How the objects are linked:
vipo γ mivi
vipo ω bate
vipo ψ dute
vade γ sulo
vade ω fiku
vade ψ dotu
mufu γ fira
mufu ω sura
mufu ψ mifi
pemi γ nese
pemi ω vami
pemi ψ pagi
gegi γ boke
gegi ω dotu
gegi ψ muku
givo γ fedi
givo ω sake
givo ψ zefa
sura γ lefu
sura ω fuse
sura ψ piba
neno γ bedu
neno ω dogi
neno ψ some
babi γ pagi
babi ω gusi
babi ψ soza
mifi γ lari
mifi ω piba
mifi ψ pufu
repo γ gegi
repo ω pofa
repo ψ mivi
geva γ gusi
geva ω ruzo
geva ψ repo
piba γ givo
piba ω meza
piba ψ dapu
ruzo γ vade
ruzo ω fefa
ruzo ψ pofa
fonu γ sura
fonu ω line
fonu ψ pifi
dute γ ruzo
dute ω fesi
dute ψ fedi
lari γ posi
lari ω givo
lari ψ pizi
vaki γ babi
vaki ω geva
vaki ψ fiku
vonu γ lati
vonu ω mivi
vonu ψ geva
dapu γ zefa
dapu ω kezu
dapu ψ fuse
mudo γ kezu
mudo ω kiza
mudo ψ neno
pifi γ piba
pifi ω nese
pifi ψ sisu
bifa γ vonu
bifa ω vipo
bifa ψ vusa
sake γ miti
sake ω pufu
sake ψ mufu
bino γ neno
bino ω boke
bino ψ vami
nese γ meza
nese ω some
nese ψ mudo
dogi γ pifi
dogi ω pemi
dogi ψ gari
line γ fuse
line ω neno
line ψ nese
fuse γ rupe
fuse ω bedu
fuse ψ meza
pofa γ dotu
pofa ω bifa
pofa ψ nuzo
meza γ sake
meza ω liri
meza ψ kezu
fira γ vusa
fira ω lefu
fira ψ lari
pizi γ vipo
pizi ω zefa
pizi ψ lefu
boke γ dogi
boke ω zese
boke ψ rezo
kiza γ fonu
kiza ω giza
kiza ψ dogi
mivi γ muku
mivi ω nuzo
mivi ψ ruzo
some γ liri
some ω gari
some ψ kiza
fedi γ pofa
fedi ω miti
fedi ψ bate
giza γ line
giza ω bino
giza ψ pemi
lefu γ dute
lefu ω rupe
lefu ψ givo
soza γ bino
soza ω gegi
soza ψ lati
kezu γ mufu
kezu ω fonu
kezu ψ bedu
posi γ repo
posi ω fedi
posi ψ vipo
vami γ some
vami ω rezo
vami ψ rosi
sulo γ giza
sulo ω soza
sulo ψ zese
liri γ pufu
liri ω sisu
liri ψ fonu
pufu γ pizi
pufu ω dapu
pufu ψ sura
nuzo γ vaki
nuzo ω vusa
nuzo ψ fefa
bate γ nuzo
bate ω fira
bate ψ fesi
zefa γ bate
zefa ω mufu
zefa ψ rupe
vusa γ geva
vusa ω dute
vusa ψ posi
gari γ sisu
gari ω pagi
gari ψ giza
fesi γ fefa
fesi ω lari
fesi ψ miti
miti γ bifa
miti ω pizi
miti ψ fira
lati γ vami
lati ω muku
lati ψ gusi
zese γ pemi
zese ω lati
zese ψ babi
dotu γ zese
dotu ω vonu
dotu ψ vaki
rosi γ kiza
rosi ω sulo
rosi ψ boke
fefa γ fiku
fefa ω posi
fefa ψ bifa
fiku γ soza
fiku ω repo
fiku ψ vonu
rupe γ fesi
rupe ω mifi
rupe ψ sake
sisu γ dapu
sisu ω mudo
sisu ψ line
bedu γ mifi
bedu ω pifi
bedu ψ liri
gusi γ rosi
gusi ω vade
gusi ψ gegi
muku γ rezo
muku ω vaki
muku ψ vade
pagi γ mudo
pagi ω rosi
pagi ψ bino
rezo γ gari
rezo ω babi
rezo ψ sulo

In the rows, 59 means zero.

The rows follow the links: the fewer symbols apart two objects are, the more alike their rows tend to be.

Each row is also shifted at random along 5 hidden directions that mean nothing.

Some objects, each with a row of numbers:
pemi: [55, 49, 63, 49, 60, 60, 66, 41, 64, 58, 73, 74, 46, 39, 60, 51, 71, 44, 71, 65, 69, 47, 72, 40, 64, 54, 51, 43, 54, 49, 52, 78, 43, 46, 57, 68, 60, 49, 58, 54, 62, 61, 47, 65]
fefa: [19, 67, 71, 72, 58, 60, 53, 67, 51, 52, 55, 61, 69, 88, 50, 72, 48, 68, 60, 46, 53, 57, 54, 72, 64, 58, 49, 60, 48, 51, 58, 43, 71, 65, 55, 62, 49, 62, 65, 46, 68, 68, 63, 62]
liri: [55, 50, 47, 46, 52, 55, 59, 53, 68, 60, 53, 61, 50, 33, 62, 44, 66, 50, 49, 71, 69, 59, 58, 52, 43, 65, 61, 67, 72, 72, 66, 70, 51, 50, 68, 56, 73, 60, 49, 70, 54, 44, 57, 46]
line: [54, 50, 63, 45, 56, 60, 66, 44, 62, 67, 56, 74, 45, 33, 83, 35, 68, 59, 54, 72, 69, 34, 66, 47, 47, 58, 43, 62, 77, 69, 59, 77, 47, 49, 68, 56, 70, 49, 50, 63, 51, 48, 57, 52]
neno: [45, 47, 48, 44, 58, 56, 63, 45, 70, 58, 65, 66, 46, 31, 56, 49, 72, 39, 61, 71, 71, 59, 65, 42, 53, 59, 63, 54, 61, 59, 59, 77, 44, 45, 62, 64, 68, 54, 52, 65, 58, 51, 49, 55]
lati: [54, 62, 61, 57, 59, 66, 68, 55, 57, 73, 74, 42, 58, 64, 77, 66, 65, 62, 69, 54, 41, 60, 65, 48, 78, 46, 63, 41, 56, 51, 45, 63, 51, 66, 49, 50, 46, 47, 67, 60, 46, 73, 55, 79]
mufu: [25, 61, 55, 56, 54, 56, 56, 64, 61, 65, 40, 63, 56, 56, 74, 44, 55, 70, 38, 65, 62, 47, 51, 68, 36, 67, 48, 80, 81, 80, 67, 55, 65, 52, 72, 46, 71, 60, 49, 68, 52, 42, 68, 40]
pifi: [52, 51, 46, 47, 75, 51, 64, 50, 61, 66, 56, 66, 45, 33, 77, 39, 68, 54, 52, 72, 63, 55, 62, 48, 44, 62, 71, 66, 81, 75, 58, 74, 50, 53, 67, 51, 74, 53, 47, 74, 45, 43, 60, 47]
soza: [65, 62, 53, 56, 86, 54, 69, 55, 64, 65, 78, 68, 54, 63, 68, 66, 67, 55, 75, 55, 48, 60, 68, 47, 77, 48, 61, 38, 57, 48, 41, 64, 50, 29, 48, 52, 49, 45, 65, 61, 61, 71, 54, 76]
fira: [54, 65, 60, 68, 59, 55, 49, 71, 51, 53, 42, 56, 67, 75, 52, 60, 46, 70, 47, 55, 58, 61, 48, 76, 48, 66, 59, 76, 62, 67, 67, 42, 74, 71, 63, 56, 61, 69, 56, 57, 60, 53, 69, 47]
vipo: [53, 71, 62, 69, 54, 58, 55, 75, 58, 59, 48, 58, 70, 86, 60, 67, 46, 76, 50, 48, 51, 57, 49, 76, 58, 60, 44, 67, 60, 61, 61, 39, 72, 47, 59, 48, 52, 62, 63, 56, 64, 63, 69, 59]
vade: [41, 66, 62, 62, 66, 63, 66, 60, 57, 69, 72, 50, 61, 75, 73, 69, 62, 66, 68, 51, 41, 58, 63, 54, 77, 47, 57, 44, 55, 51, 45, 57, 56, 55, 48, 49, 45, 49, 67, 58, 54, 74, 57, 77]
fiku: [75, 65, 75, 70, 73, 58, 59, 60, 55, 52, 70, 81, 64, 83, 53, 70, 54, 64, 76, 45, 57, 46, 63, 62, 75, 52, 38, 43, 44, 37, 48, 50, 62, 41, 47, 66, 43, 52, 69, 41, 77, 75, 58, 72]
repo: [40, 68, 65, 68, 65, 59, 57, 66, 55, 55, 64, 59, 67, 86, 51, 75, 54, 64, 68, 46, 49, 62, 58, 65, 73, 54, 54, 49, 45, 46, 52, 46, 65, 53, 49, 60, 45, 58, 67, 50, 67, 73, 60, 69]
sulo: [65, 53, 60, 55, 67, 58, 64, 48, 65, 55, 79, 69, 54, 53, 50, 65, 68, 44, 78, 57, 61, 59, 69, 45, 75, 50, 57, 37, 43, 41, 48, 70, 46, 40, 49, 69, 51, 50, 64, 52, 69, 70, 47, 73]
dapu: [61, 55, 44, 52, 59, 51, 57, 61, 64, 61, 46, 58, 53, 43, 63, 46, 59, 57, 43, 69, 65, 63, 53, 61, 39, 68, 67, 76, 77, 77, 68, 61, 59, 53, 70, 52, 74, 64, 48, 73, 52, 41, 63, 42]
rupe: [64, 63, 47, 59, 68, 47, 54, 71, 66, 57, 41, 71, 59, 62, 59, 51, 51, 66, 43, 61, 63, 59, 48, 71, 40, 68, 54, 79, 75, 74, 68, 49, 67, 33, 68, 48, 69, 65, 51, 68, 62, 45, 69, 41]
bate: [45, 71, 52, 68, 71, 53, 55, 77, 53, 63, 45, 51, 67, 82, 68, 62, 47, 77, 46, 53, 45, 65, 47, 75, 52, 63, 65, 72, 72, 71, 59, 39, 74, 60, 60, 42, 57, 64, 57, 66, 53, 55, 72, 52]
vusa: [67, 71, 65, 73, 70, 57, 54, 73, 44, 58, 53, 52, 70, 87, 59, 68, 45, 76, 57, 47, 45, 63, 52, 74, 62, 58, 64, 65, 58, 59, 56, 39, 75, 74, 55, 53, 50, 63, 62, 54, 58, 64, 69, 59]
sake: [67, 56, 63, 63, 56, 55, 48, 62, 52, 47, 40, 68, 61, 57, 48, 50, 49, 61, 48, 61, 71, 54, 51, 71, 40, 70, 56, 78, 63, 68, 72, 51, 69, 70, 69, 66, 69, 70, 51, 55, 63, 44, 66, 39]
miti: [44, 64, 67, 69, 48, 57, 46, 70, 56, 45, 42, 71, 68, 78, 40, 62, 44, 66, 51, 51, 67, 54, 49, 77, 48, 67, 40, 72, 52, 57, 69, 41, 73, 55, 63, 65, 59, 69, 58, 47, 76, 55, 65, 48]
piba: [61, 53, 50, 59, 89, 44, 52, 58, 50, 50, 47, 78, 52, 46, 57, 43, 57, 55, 52, 67, 69, 59, 56, 62, 39, 71, 77, 75, 73, 72, 64, 60, 65, 65, 68, 62, 75, 65, 44, 64, 57, 39, 66, 37]
gari: [47, 47, 56, 47, 59, 60, 65, 42, 61, 61, 70, 61, 47, 34, 62, 51, 73, 43, 67, 68, 65, 56, 69, 40, 61, 55, 66, 47, 58, 56, 54, 79, 43, 61, 58, 66, 63, 51, 56, 62, 54, 56, 48, 62]
sura: [77, 53, 48, 58, 63, 52, 50, 62, 52, 52, 45, 55, 58, 45, 51, 49, 55, 54, 47, 67, 65, 70, 52, 64, 40, 70, 81, 76, 68, 73, 70, 57, 65, 80, 68, 61, 73, 70, 48, 66, 51, 41, 64, 40]
givo: [61, 62, 59, 65, 62, 52, 51, 70, 56, 54, 40, 69, 63, 67, 57, 52, 49, 69, 45, 59, 64, 54, 49, 74, 42, 67, 52, 78, 70, 71, 68, 46, 71, 54, 68, 55, 66, 66, 52, 60, 62, 46, 68, 42]
zefa: [62, 60, 49, 63, 62, 52, 49, 70, 54, 54, 42, 53, 63, 62, 52, 55, 51, 64, 44, 60, 60, 70, 48, 72, 42, 69, 73, 78, 68, 72, 69, 47, 71, 72, 66, 54, 68, 71, 51, 65, 55, 45, 69, 42]
lefu: [64, 63, 45, 64, 58, 51, 50, 74, 62, 54, 41, 52, 65, 67, 47, 61, 49, 64, 43, 58, 58, 74, 44, 74, 45, 68, 69, 77, 66, 72, 70, 44, 70, 54, 64, 51, 65, 71, 53, 68, 59, 48, 69, 44]

Start here and follow the symbols in turn, left to right. Where do you end up?
Answers are names.
[42, 50, 55, 44, 58, 59, 66, 45, 68, 66, 62, 69, 45, 32, 78, 41, 71, 52, 56, 72, 68, 44, 66, 43, 50, 58, 51, 57, 74, 67, 57, 78, 45, 43, 65, 54, 70, 48, 51, 67, 52, 50, 54, 54]
γ ψ: bedu
[67, 51, 48, 51, 54, 54, 56, 56, 61, 57, 49, 58, 52, 38, 57, 45, 61, 52, 47, 70, 68, 62, 55, 58, 42, 68, 68, 72, 69, 73, 69, 65, 57, 63, 69, 59, 73, 64, 48, 69, 53, 42, 59, 43]
γ ψ: mufu
[33, 53, 57, 47, 49, 65, 68, 45, 64, 68, 75, 49, 51, 42, 71, 56, 73, 49, 66, 63, 54, 55, 70, 40, 69, 50, 60, 43, 58, 54, 50, 76, 42, 59, 54, 58, 56, 47, 61, 62, 49, 66, 48, 72]
ω ψ ψ: zese
[59, 58, 48, 56, 54, 53, 54, 65, 61, 59, 42, 54, 59, 52, 60, 50, 54, 62, 41, 65, 62, 63, 50, 67, 39, 69, 65, 79, 73, 77, 70, 54, 65, 60, 70, 51, 70, 66, 50, 70, 53, 43, 66, 41]
γ γ ω: fedi
[50, 62, 60, 66, 51, 57, 48, 70, 53, 51, 40, 56, 67, 69, 48, 58, 47, 66, 45, 56, 63, 62, 48, 76, 45, 68, 59, 77, 61, 67, 70, 44, 73, 72, 65, 59, 63, 71, 54, 57, 61, 49, 67, 45]
ψ ψ γ: fedi
[45, 52, 52, 49, 73, 57, 67, 45, 61, 65, 75, 59, 47, 42, 67, 56, 73, 45, 71, 65, 56, 61, 70, 39, 68, 52, 73, 42, 59, 54, 48, 75, 44, 56, 53, 60, 58, 49, 57, 64, 51, 62, 50, 68]
ω γ: dogi
[61, 54, 58, 53, 84, 56, 67, 46, 57, 63, 78, 69, 48, 49, 68, 58, 70, 50, 76, 60, 55, 56, 71, 41, 72, 50, 68, 40, 57, 49, 44, 72, 47, 50, 51, 61, 55, 46, 60, 59, 57, 66, 52, 70]
ψ ψ ψ: zese
[72, 45, 58, 48, 49, 64, 61, 42, 57, 58, 66, 53, 50, 29, 57, 50, 69, 42, 65, 69, 67, 59, 69, 42, 60, 58, 70, 51, 55, 56, 59, 77, 46, 79, 59, 70, 64, 56, 55, 60, 51, 55, 48, 59]
γ ψ: pifi
[88, 44, 74, 52, 48, 68, 62, 37, 50, 58, 67, 63, 49, 31, 64, 45, 67, 49, 68, 66, 70, 41, 72, 43, 61, 55, 54, 49, 53, 52, 57, 78, 49, 87, 59, 75, 62, 53, 57, 49, 54, 57, 49, 61]
ω γ ω: some
[73, 68, 52, 68, 70, 55, 58, 70, 60, 56, 68, 49, 68, 82, 46, 81, 54, 60, 68, 47, 44, 79, 54, 63, 76, 53, 70, 48, 44, 47, 51, 45, 64, 49, 45, 55, 44, 61, 68, 57, 65, 73, 59, 73]
ψ ψ: mivi
[65, 65, 62, 70, 73, 50, 50, 70, 50, 51, 42, 72, 64, 75, 55, 56, 45, 71, 50, 55, 61, 54, 49, 76, 45, 67, 55, 76, 66, 66, 65, 43, 75, 59, 64, 56, 62, 67, 54, 55, 64, 49, 71, 45]
ω ψ: zefa
[61, 65, 62, 70, 75, 56, 56, 64, 53, 49, 70, 60, 66, 81, 42, 78, 55, 56, 74, 46, 50, 71, 59, 62, 76, 54, 68, 45, 39, 40, 51, 48, 64, 59, 46, 66, 45, 60, 67, 48, 69, 73, 57, 71]
γ ω ψ: vade
[56, 57, 56, 56, 65, 60, 66, 51, 62, 61, 77, 54, 56, 58, 57, 68, 67, 48, 74, 56, 51, 66, 67, 46, 77, 49, 66, 38, 47, 45, 47, 66, 48, 52, 47, 61, 49, 50, 66, 58, 59, 72, 50, 76]
ω ω: vade
[59, 67, 71, 74, 56, 59, 51, 70, 52, 47, 53, 64, 71, 87, 40, 73, 45, 67, 62, 46, 57, 59, 53, 74, 64, 60, 48, 60, 43, 48, 60, 40, 72, 63, 54, 66, 49, 66, 66, 43, 74, 67, 63, 61]
ψ ψ ψ: vipo
[78, 76, 62, 71, 76, 56, 62, 74, 56, 68, 57, 62, 68, 90, 76, 66, 48, 83, 57, 46, 40, 54, 53, 71, 67, 53, 47, 59, 66, 60, 49, 41, 70, 40, 53, 39, 47, 53, 65, 59, 59, 68, 70, 67]
ω γ ψ: repo
[65, 59, 59, 62, 62, 60, 60, 56, 63, 51, 76, 59, 61, 67, 38, 78, 62, 46, 77, 50, 56, 69, 63, 52, 79, 51, 60, 37, 34, 37, 51, 58, 53, 44, 45, 69, 45, 56, 68, 49, 72, 76, 49, 76]
ω ψ: vaki
[58, 51, 52, 50, 56, 61, 66, 48, 70, 59, 76, 56, 52, 45, 52, 65, 71, 41, 72, 61, 60, 65, 68, 41, 71, 52, 63, 39, 47, 46, 51, 73, 43, 44, 51, 65, 54, 51, 63, 58, 61, 67, 46, 72]
ψ γ: dogi
